Each row has a name. Each question is about the rows just above it.

[-.13 .00 .04 .06 -.21 -.33 .01 -.07 -.21 .07 -.03 .00 -.21 .29 .06 -.89 -.02] = k_280
[-.03 .01 -.03 .28 .07 .28 -.16 -.08 .05 .04 .02 -.37 -.05 -.05 .01 -.37 -.37] = k_929
[-.38 .01 -.03 .26 .07 .27 -.16 -.08 .05 .04 .02 -.38 -.05 .10 -.14 .26 -.04] = k_458
Times [-.21] occurs in k_280: | 3
Count of [.07] in k_280: | 1
Count of [-.37] in k_929: | 3
Count of [.26] in k_458: | 2

[.32 .44 .30 .30 -.57 .30] = k_132
[.02 .49 -.14 .78 -.58 .30] = k_966
[.16 .42 .31 .20 -.40 .42] = k_44
[.20 .37 .54 .25 -.24 .15] = k_632
[.11 .05 .34 .01 -.15 .04] = k_80
[.14 .02 .37 -.17 -.23 .16] = k_653
[.04 -.22 .31 -.19 -.22 .43] = k_856
[.12 -.18 .36 -.19 -.25 .10] = k_667
[.10 .03 .35 -.26 -.36 .15] = k_660
[-.06 -.40 .33 -.36 -.47 .22] = k_812
[.05 -.37 .32 -.50 -.55 .31] = k_960
[.06 -.45 .29 -.41 -.69 .15] = k_241
How many times does k_856 hold [.04]? | 1
Count of [.41] in k_44: | 0
Times [.30] occurs in k_132: | 3

[-.08 -.42 .26 -.41 -.08] : k_367
[-.16 -.49 -.90 -.90 -.48] : k_498
[.26 .27 -.41 -.41 -.41] : k_333
Count of [-.16] in k_498: | 1
How many times does k_333 hold [-.40]? | 0
Times [-.48] occurs in k_498: | 1
How many times does k_498 hold [-.49]? | 1
How many times does k_333 hold [-.41]? | 3

[-.26 .56 -.33 -.33] = k_194
[.11 .12 -.41 -.41] = k_808
[.55 -.10 .03 -.20] = k_479
[-.26 .56 .10 .36] = k_6
How many times does k_808 hold [.13]? | 0
Times [.56] occurs in k_194: | 1
How many times does k_808 hold [-.41]? | 2
Count of [.11] in k_808: | 1
How many times does k_479 hold [-.20]? | 1

[.27 -.53 -.35 .21 .20] = k_750
[.08 .37 .17 -.08 .07] = k_33
[-.52 -.30 -.21 -.29 .75] = k_153
[-.36 -.53 -.37 -.36 -.36] = k_832
[-.30 -.30 -.21 -.30 -.30] = k_723
[.26 -.17 .26 -.17 -.17] = k_96
Count of [-.53] in k_832: | 1
Times [-.36] occurs in k_832: | 3
How many times does k_96 hold [.26]? | 2
Times [-.21] occurs in k_723: | 1
How many times does k_153 hold [-.52]? | 1
Count of [-.30] in k_723: | 4

[.31 -.06 .07 -.17 .09 -.06 .16 -.21 -.02 -.05 .11 .01 -.36 .11 .17 -.05 .52 .03]  k_124
[-.08 -.22 -.21 -.21 -.22 -.22 .16 -.22 -.22 -.02 .06 .25 -.22 .04 -.22 -.22 -.21 -.21]  k_790
[-.76 -.02 -.13 -.25 -.01 -.02 -.04 .25 -.01 -.03 -.05 -.07 -.91 .27 -.03 -.10 -.77 -.13]  k_577
How many times does k_790 hold [-.23]? | 0
Times [-.22] occurs in k_790: | 8
Times [-.21] occurs in k_790: | 4
How many times does k_577 hold [-.77]? | 1
Count of [-.06] in k_124: | 2
How many times does k_124 hold [.11]? | 2

[-.44 .53 -.06 .39 .16 .04 .04 -.36 -.26]  k_49
[-.14 -.14 -.48 .13 -.48 .38 -.48 -.14 -.48]  k_775
[-.28 -.06 .32 -.22 .26 -.14 .28 .35 .34]  k_587
[.24 -.14 -.35 -.15 -.50 .45 -.42 -.51 -.32]  k_158
[-.44 -.01 .53 -.30 .52 -.61 .52 .58 .54]  k_918
[-.02 -.21 .03 -.09 -.15 .03 -.07 .26 -.09]  k_931
[.41 .29 -.45 .48 -.44 .56 -.46 -.12 -.61]  k_370
[-.44 -.01 .55 -.32 .70 -.71 .63 .76 .61]  k_841
[.41 .29 -.45 .48 .29 .56 -.45 .29 -.45]  k_853
Count of [-.14] in k_775: | 3
Count of [-.09] in k_931: | 2
Count of [-.15] in k_931: | 1
How many times does k_775 hold [-.15]? | 0
Count of [-.45] in k_853: | 3

[.45 .45 .55 .09 .59 .09 .10 .74 .63 .78 .60 .05 -.44 .54]  k_136
[.08 -.18 -.12 -.09 .19 -.16 .47 .01 .54 .39 .07 -.09 .05 -.07]  k_266
[.45 .45 .46 .09 .59 -.21 .10 .74 .63 .78 .60 .54 -.44 .54]  k_21
[-.18 -.38 -.40 -.16 -.18 .09 .27 -.40 .11 -.14 -.25 -.13 .29 -.34]  k_208
How many times does k_136 hold [.08]? | 0
Count of [.45] in k_21: | 2

[.41 .30 .30 .30 .36]  k_175
[.08 .27 -.33 -.53 .03]  k_112
[-.01 -.14 -.41 .35 -.45]  k_514
[.14 -.11 .25 .73 -.63]  k_622
[-.32 -.03 -.36 .39 .01]  k_518
[-.19 -.19 -.19 .35 -.19]  k_903
[-.18 .29 -.18 -.24 -.24]  k_317
[.36 .38 .21 -.73 .36]  k_196
How many times does k_317 hold [-.17]? | 0
Times [.30] occurs in k_175: | 3
Count of [-.20] in k_903: | 0
How many times does k_903 hold [-.19]? | 4

[.34 .18 .13 .11 .00 .47 .26 .05 -.04] -> k_226
[.27 .26 .18 .21 .04 .45 .05 .06 -.10] -> k_550
[-.36 -.40 -.27 -.22 -.15 -.75 -.27 -.40 .15] -> k_862
[.20 .32 .11 .20 -.15 .20 .11 -.05 .20] -> k_512
[-.39 .02 -.14 -.24 .20 -.39 .11 -.24 -.39] -> k_580
[-.19 .32 .25 .28 .24 -.19 .38 .54 -.19] -> k_617
[.52 -.12 .01 .09 -.14 -.18 -.08 -.03 .11] -> k_439
[-.17 -.21 -.17 -.03 .16 -.29 -.10 .05 -.20] -> k_737
How many times does k_580 hold [-.39]? | 3
Times [.20] occurs in k_512: | 4
How many times does k_617 hold [-.19]? | 3
How many times does k_737 hold [-.10]? | 1

[-.30 -.30 .04 .05 -.07]  k_88
[.36 .05 .04 .05 -.07]  k_565
[.89 -.23 -.07 -.06 .14]  k_211
[-.17 .13 -.03 .03 .19]  k_328
[-.12 .13 .04 -.02 -.12]  k_150
[-.22 .13 .04 -.06 .19]  k_716
[-.01 .37 -.01 .11 -.01]  k_90
Count of [-.01] in k_90: | 3
Times [.37] occurs in k_90: | 1
Times [-.07] occurs in k_565: | 1
Times [-.02] occurs in k_150: | 1
How many times does k_150 hold [.05]? | 0
How many times does k_565 hold [.36]? | 1

[-.39 .12 .13 .41 .12 .12] : k_154
[.55 .23 -.38 -.20 .42 -.57] : k_824
[-.38 -.38 -.38 .24 .24 -.38] : k_111
Times [.24] occurs in k_111: | 2
How many times does k_154 hold [-.39]? | 1
Count of [.13] in k_154: | 1
How many times does k_824 hold [.22]? | 0
How many times does k_154 hold [.12]? | 3
Count of [.23] in k_824: | 1
Times [-.38] occurs in k_111: | 4

